Below is a small trained network, with its code and all its weights. Each question gives an input and a target symbol and asks what happens when units are switched off, that is, made to give their printed mean instead of their output.

import numpy as np


def w(rows, s, z=0):
    codes = np.array(rows[::2]) - 128.0
    scale = np.full(codes.shape[1], s)
    scale[-1] = z or s
    return codes * scale


def f(y):
    return y / 2 * (1 + np.tanh(0.7978845608 * (y + 0.044715 * y**3)))


def softmax(a):
    e = np.exp(a - a.max(-1, keepdims=True))
    return e / e.sum(-1, keepdims=True)


def log_softmax(a):
    a = a - a.max(-1, keepdims=True)
    return a - np.log(np.exp(a).sum(-1, keepdims=True))


def net(x, mask):
    ids = ['ΔΛΠΣΦεζθμξτψω'.index(c) for c in x.split()]
    T = len(ids)
    res = E[ids] + P[:T]
    q, k, v = (res @ M[0].T for M in (Q, K, V))
    z = softmax(np.where(np.tri(T) > 0, q @ k.T / 3**0.5, -1e9)) @ v
    res = res + np.where(mask[0], z, O[0][:, -1]) @ O[0][:, :-1]
    y = f(res @ A[0][:, :-1].T + A[0][:, -1])
    res = res + np.where(mask[1:13], y, B[0][:, -1]) @ B[0][:, :-1]
    return log_softmax(res[-1] @ U[:, :-1].T + U[:, -1])


Q, K, V, O, A, B = {}, {}, {}, {}, {}, {}
E = w([
[98,103,228],'Δ',
[190,120,85],'Λ',
[154,112,166],'Π',
[165,128,65],'Σ',
[98,106,148],'Φ',
[139,120,138],'ε',
[131,143,223],'ζ',
[134,123,142],'θ',
[138,118,140],'μ',
[133,135,142],'ξ',
[148,123,102],'τ',
[252,173,161],'ψ',
[175,149,58],'ω',
],0.022)
P = w([
[75,133,110],'0',
[97,143,110],'1',
[247,35,104],'2',
[69,150,105],'3',
[133,186,136],'4',
[186,29,119],'5',
[59,143,104],'6',
[154,200,149],'7',
[175,41,140],'8',
[57,140,101],'9',
[158,202,152],'10',
[175,57,142],'11',
[56,138,100],'12',
[155,200,144],'13',
],0.015)
Q[0] = w([
[177,127,122],'H1',
[254,110,109],'H1',
[19,177,154],'H1',
],0.0098)
K[0] = w([
[254,114,89],'H1',
[135,162,176],'H1',
[172,153,154],'H1',
],0.0087)
V[0] = w([
[164,75,145],'H1',
[114,12,82],'H1',
[65,111,77],'H1',
],0.011)
O[0] = w([
[29,3,13,174],'H1',
[93,60,112,40],'H1',
[18,117,40,2],'H1',
],0.0074,0.0046)
A[0] = w([
[134,253,147,191],'N1',
[27,80,200,36],'N2',
[78,129,161,32],'N3',
[202,124,149,9],'N4',
[170,182,156,177],'N5',
[65,90,99,21],'N6',
[74,146,217,216],'N7',
[74,199,107,147],'N8',
[174,116,212,165],'N9',
[123,51,89,220],'N10',
[141,158,143,170],'N11',
[145,65,122,2],'N12',
],0.016,0.0085)
B[0] = w([
[128,136,89,230],'N1',
[167,175,138,152],'N2',
[148,181,117,130],'N3',
[84,124,172,167],'N4',
[114,87,125,216],'N5',
[118,184,138,126],'N6',
[121,81,113,229],'N7',
[6,128,161,147],'N8',
[146,168,101,252],'N9',
[152,152,202,165],'N10',
[129,113,111,171],'N11',
[64,203,52,135],'N12',
],0.014,0.017)
U = w([
[162,219,175,199],'Δ',
[173,131,174,160],'Λ',
[178,10,173,113],'Π',
[96,209,131,54],'Σ',
[79,214,152,2],'Φ',
[103,112,142,64],'ε',
[131,91,39,253],'ζ',
[85,96,145,122],'θ',
[105,112,143,60],'μ',
[54,106,110,45],'ξ',
[88,171,140,101],'τ',
[169,218,59,17],'ψ',
[62,245,88,57],'ω',
],0.013,0.0047)

Each question gives the input, a string of symbols that net reads in full, and the target symbol t.
The units are the heads (3 rows each of Q, K, V and O) and the neurons (one row each of A and B). Each row of codes is followed by its name. A weight is (code - 128) times the scale printed after its matrix; where a second scale follows, it is the last column's (O, A, B and U).
mask holds one flag per unit, heads first, then neurons. A switched-off unit (its flag False) gives its mean, the last column of its rows in O or B, instead of its output. The means were averaged over made-up inputs and are rounded, as every weight is.
A unit's drop is (log p(t) with every unit on - log p(t) with that unit switched off) / (log p(t) with every unit on - log p(t) with every unit switched off).
The circuit of an input: a set's keep is (log p(t) with only the set's units on - log p(t) with every unit switched off) / (log p(t) with every unit on - log p(t) with every unit switched off). Starting from the 12 units with the biggest drops (on a tie, the unit counted first), units are removed one at a time, each time the one whose removal leaves the highest keep (on an exact tie, the one counted first), for as long as the keep stays at least 0.8.
circuit, biggest first: the units of the circuit, biggest drop first
unit that matters most: the unit with the biggest drop
top k neurons: the k neurons with the biggest drops, biggest first
input θ Δ Σ Δ Δ ξ ζ ω ω, target Λ: unit that matters most -> N10
input θ Δ ζ ζ θ, target ζ: circuit, biggest first -> N10; N4; N2
input ζ ζ ζ θ ζ ζ Σ ψ ζ ξ τ Λ, target Δ: circuit, biggest first -> N7; N10
input ζ Δ ζ ζ ζ ω ζ ζ ω, target Λ: top 2 neurons -> N7; N10
input ζ ξ ω ω ζ ξ ζ ψ ω ζ ζ τ, target Δ: circuit, biggest first -> N7; N10
input ω Δ ζ ζ ζ ψ ξ ζ ζ ψ ζ Δ, target Λ: circuit, biggest first -> N9; N2; N7
input ζ ψ Δ, target Δ: top 3 neurons -> N9; N12; N10
input ζ ζ Λ, target Δ: top 2 neurons -> N10; N12
input ξ Φ ζ ψ ψ θ μ μ Σ ω τ Δ, target Δ: circuit, biggest first -> N2; N9
input τ ω Π ζ Φ θ Σ ζ ω ω ξ ε θ Δ, target ζ: top 2 neurons -> N7; N10
input ω ω ζ θ ε ξ, target Δ: top 3 neurons -> N7; N10; N5
input ζ ω Σ Π τ ξ ζ Φ, target ζ: circuit, biggest first -> N10; N4
input θ ψ ζ, target Δ: top 3 neurons -> N9; N7; N12
input Φ ω ξ, target Δ: circuit, biggest first -> N10; N7
input ζ τ ω ζ Λ Φ Λ ξ, target ζ: circuit, biggest first -> N10; N1; N5
input ω ψ ζ Φ θ ζ ω Δ ξ θ θ ε, target Δ: unit that matters most -> N7
input ω ξ ξ ζ θ ζ ξ ω μ, target Δ: top 4 neurons -> N7; N10; N5; N12
input ε ζ τ ω Δ ζ ω Π, target ζ: circuit, biggest first -> N10; N5; N1
input ξ ζ ζ ζ ζ ζ Σ Π, target ζ: top 3 neurons -> N5; N10; N1
input θ ω ω ξ τ Φ ζ ζ ε, target Δ: top 3 neurons -> N7; N10; N5
input Φ ζ ψ, target Δ: top 3 neurons -> N4; N9; N12
